Below are the code and all the weights of a small trained network. Each question names an input and a class and asks about switching units off, where a switched-off unit gives its printed mean instead of its output.

import numpy as np


def w(rows, s, z=0):
    codes = np.array(rows[::2]) - 128.0
    scale = np.full(codes.shape[1], s)
    scale[-1] = z or s
    return codes * scale


def norm(h):
    return h / np.sqrt((h * h).mean(-1, keepdims=True) + 1e-5)


def f(y):
    return np.maximum(y, 0)


def log_softmax(a):
    a = a - a.max(-1, keepdims=True)
    return a - np.log(np.exp(a).sum(-1, keepdims=True))


def net(x, mask):
    res = np.array(x, float).reshape(1, 6) / 4 @ E
    u = 0
    for l in range(2):
        y = f(norm(res) @ A[l][:, :-1].T + A[l][:, -1])
        res = res + np.where(mask[u : u + 11], y, B[l][:, -1]) @ B[l][:, :-1]
        u += 11
    return log_softmax(norm(res)[-1] @ U[:, :-1].T + U[:, -1])


A, B = {}, {}
E = w([
[29,49,40,58,169,132,156],'x0',
[216,254,52,152,179,147,220],'x1',
[252,146,151,43,221,159,46],'x2',
[117,142,130,131,133,132,125],'x3',
[146,102,128,128,127,114,137],'x4',
[122,141,114,123,116,125,108],'x5',
],0.0062)
A[0] = w([
[189,166,213,214,71,123,97,253],'0.n1',
[77,45,241,96,107,136,31,187],'0.n2',
[31,34,243,161,59,101,63,243],'0.n3',
[80,109,81,74,182,116,153,144],'0.n4',
[133,90,197,82,202,140,31,115],'0.n5',
[103,139,68,216,52,123,204,146],'0.n6',
[182,124,144,79,254,142,36,131],'0.n7',
[170,145,213,162,86,139,97,63],'0.n8',
[76,182,109,135,158,91,73,160],'0.n9',
[100,118,74,130,130,142,195,47],'0.n10',
[185,138,151,136,150,111,69,160],'0.n11',
],0.0079,0.0031)
B[0] = w([
[219,118,158,160,56,113,87,223],'0.n1',
[82,143,255,148,224,154,87,222],'0.n2',
[195,129,63,79,72,191,188,254],'0.n3',
[113,100,70,83,139,161,44,188],'0.n4',
[80,108,68,167,61,47,77,193],'0.n5',
[94,142,208,146,197,137,76,230],'0.n6',
[175,132,172,41,135,99,180,221],'0.n7',
[67,172,74,107,69,113,84,167],'0.n8',
[154,75,150,135,125,118,171,147],'0.n9',
[102,132,97,126,102,86,133,170],'0.n10',
[16,179,128,167,116,140,192,179],'0.n11',
],0.016,0.0088)
A[1] = w([
[111,143,154,101,202,118,150,38],'1.n1',
[170,93,147,177,133,178,134,105],'1.n2',
[75,113,97,208,188,93,115,45],'1.n3',
[152,79,61,183,94,213,143,66],'1.n4',
[171,181,171,190,67,115,105,65],'1.n5',
[169,150,196,177,108,107,176,203],'1.n6',
[186,144,179,155,73,115,129,142],'1.n7',
[99,85,126,97,186,137,166,168],'1.n8',
[102,83,147,114,73,146,130,94],'1.n9',
[204,129,27,110,89,99,198,84],'1.n10',
[127,84,151,251,160,82,104,2],'1.n11',
],0.018,0.0034)
B[1] = w([
[148,78,60,136,131,101,144,170],'1.n1',
[119,141,47,164,122,87,127,167],'1.n2',
[2,175,105,115,112,154,113,169],'1.n3',
[121,53,146,190,88,187,154,165],'1.n4',
[182,90,117,133,204,103,210,253],'1.n5',
[128,119,217,102,78,164,44,232],'1.n6',
[32,164,85,118,103,151,87,243],'1.n7',
[147,176,156,164,158,86,197,197],'1.n8',
[154,121,119,114,127,65,116,179],'1.n9',
[159,156,76,129,163,212,133,172],'1.n10',
[226,137,159,190,158,110,125,162],'1.n11',
],0.029,0.013)
U = w([
[103,65,99,173,36,202,90,127],'0',
[136,40,130,200,128,117,246,138],'1',
[97,116,185,48,85,74,66,211],'2',
[161,100,147,67,202,7,191,52],'3',
[178,133,203,210,194,131,70,98],'4',
[20,176,87,169,185,119,160,172],'5',
[140,175,129,61,155,241,80,182],'6',
[200,158,13,82,194,153,205,4],'7',
],0.018,0.0022)

Each question gives the input, the list of numbers given to net, and the class t.
The units are the neurons (one row each of A and B). Each row of codes is followed by its name. A weight is (code - 128) times the scale printed after its matrix; where a second scale follows, it is the last column's (A, B and U).
mask holds one flag per neuron, layer by layer. A switched-off neuron (its flag False) gives its mean, the last column of its row in B, instead of its output. The means were averaged over made-up inputs and are rounded, as every weight is.
A unit's drop is (log p(t) with every unit on - log p(t) with that unit switched off) / (log p(t) with every unit on - log p(t) with every unit switched off).
The circuit of an input: a set's keep is (log p(t) with only the set's units on - log p(t) with every unit switched off) / (log p(t) with every unit on - log p(t) with every unit switched off). Starting from the 12 units with the biggest drops (on a tie, the unit counted first), units are removed one at a time, each time the one whose removal leaves the highest keep (on an exact tie, the one counted first), for as long as the keep stays at least 0.8.
units of the circuit, in order: the units of the circuit, biggest drop first
unit that matters most: the unit with the biggest drop
top k neurons: the k neurons with the biggest drops, biggest first
top k neurons in layer l: the k neurons of layer l with the biggest drops, biggest first
input [3,-4,-5,-2,-3,5], class 1: units of the circuit, in order => [0.n3, 1.n4, 1.n6]
input [6,-2,6,0,-3,1], class 3: unit that matters most => 0.n7
input [8,-1,2,-5,-6,-6], class 3: top 3 neurons => [1.n7, 1.n6, 0.n3]
input [-1,8,2,-4,-1,5], class 6: top 3 neurons => [0.n2, 1.n6, 0.n6]
input [-7,-6,2,-2,2,3], class 2: top 3 neurons => [0.n2, 0.n3, 1.n7]
input [-7,-3,2,-8,-7,-8], class 2: top 3 neurons => [0.n2, 1.n7, 0.n1]
input [-1,-6,-7,0,-6,-2], class 0: units of the circuit, in order => [0.n3, 1.n5]
input [3,0,-1,-6,-6,-3], class 1: top 3 neurons in layer 0 => [0.n7, 0.n2, 0.n1]
input [2,2,6,-7,-8,8], class 7: top 3 neurons => [0.n2, 0.n6, 0.n1]
input [5,7,0,-4,-5,2], class 5: top 3 neurons => [0.n7, 0.n3, 0.n1]
input [-8,-3,-4,-8,6,-6], class 0: top 2 neurons => [0.n3, 1.n7]
input [0,5,0,-5,-7,-3], class 4: top 4 neurons => [0.n4, 0.n3, 0.n7, 0.n8]
input [-5,4,2,-8,8,-3], class 6: top 4 neurons => [1.n6, 0.n2, 0.n6, 1.n7]
input [4,0,-2,-5,0,-5], class 1: units of the circuit, in order => [1.n7]
input [-3,1,-8,-2,-7,7], class 4: top 4 neurons => [0.n6, 0.n7, 1.n6, 1.n5]
input [0,7,-4,5,-4,4], class 4: top 2 neurons in layer 1 => [1.n11, 1.n7]
input [0,-4,8,-8,8,-4], class 2: top 2 neurons in layer 0 => [0.n7, 0.n4]
input [6,-3,-2,3,-2,-4], class 1: top 2 neurons in layer 0 => [0.n3, 0.n7]
input [-1,0,-4,3,-4,-3], class 0: top 2 neurons in layer 0 => [0.n3, 0.n2]
input [5,-8,2,-6,5,-3], class 3: unit that matters most => 0.n2
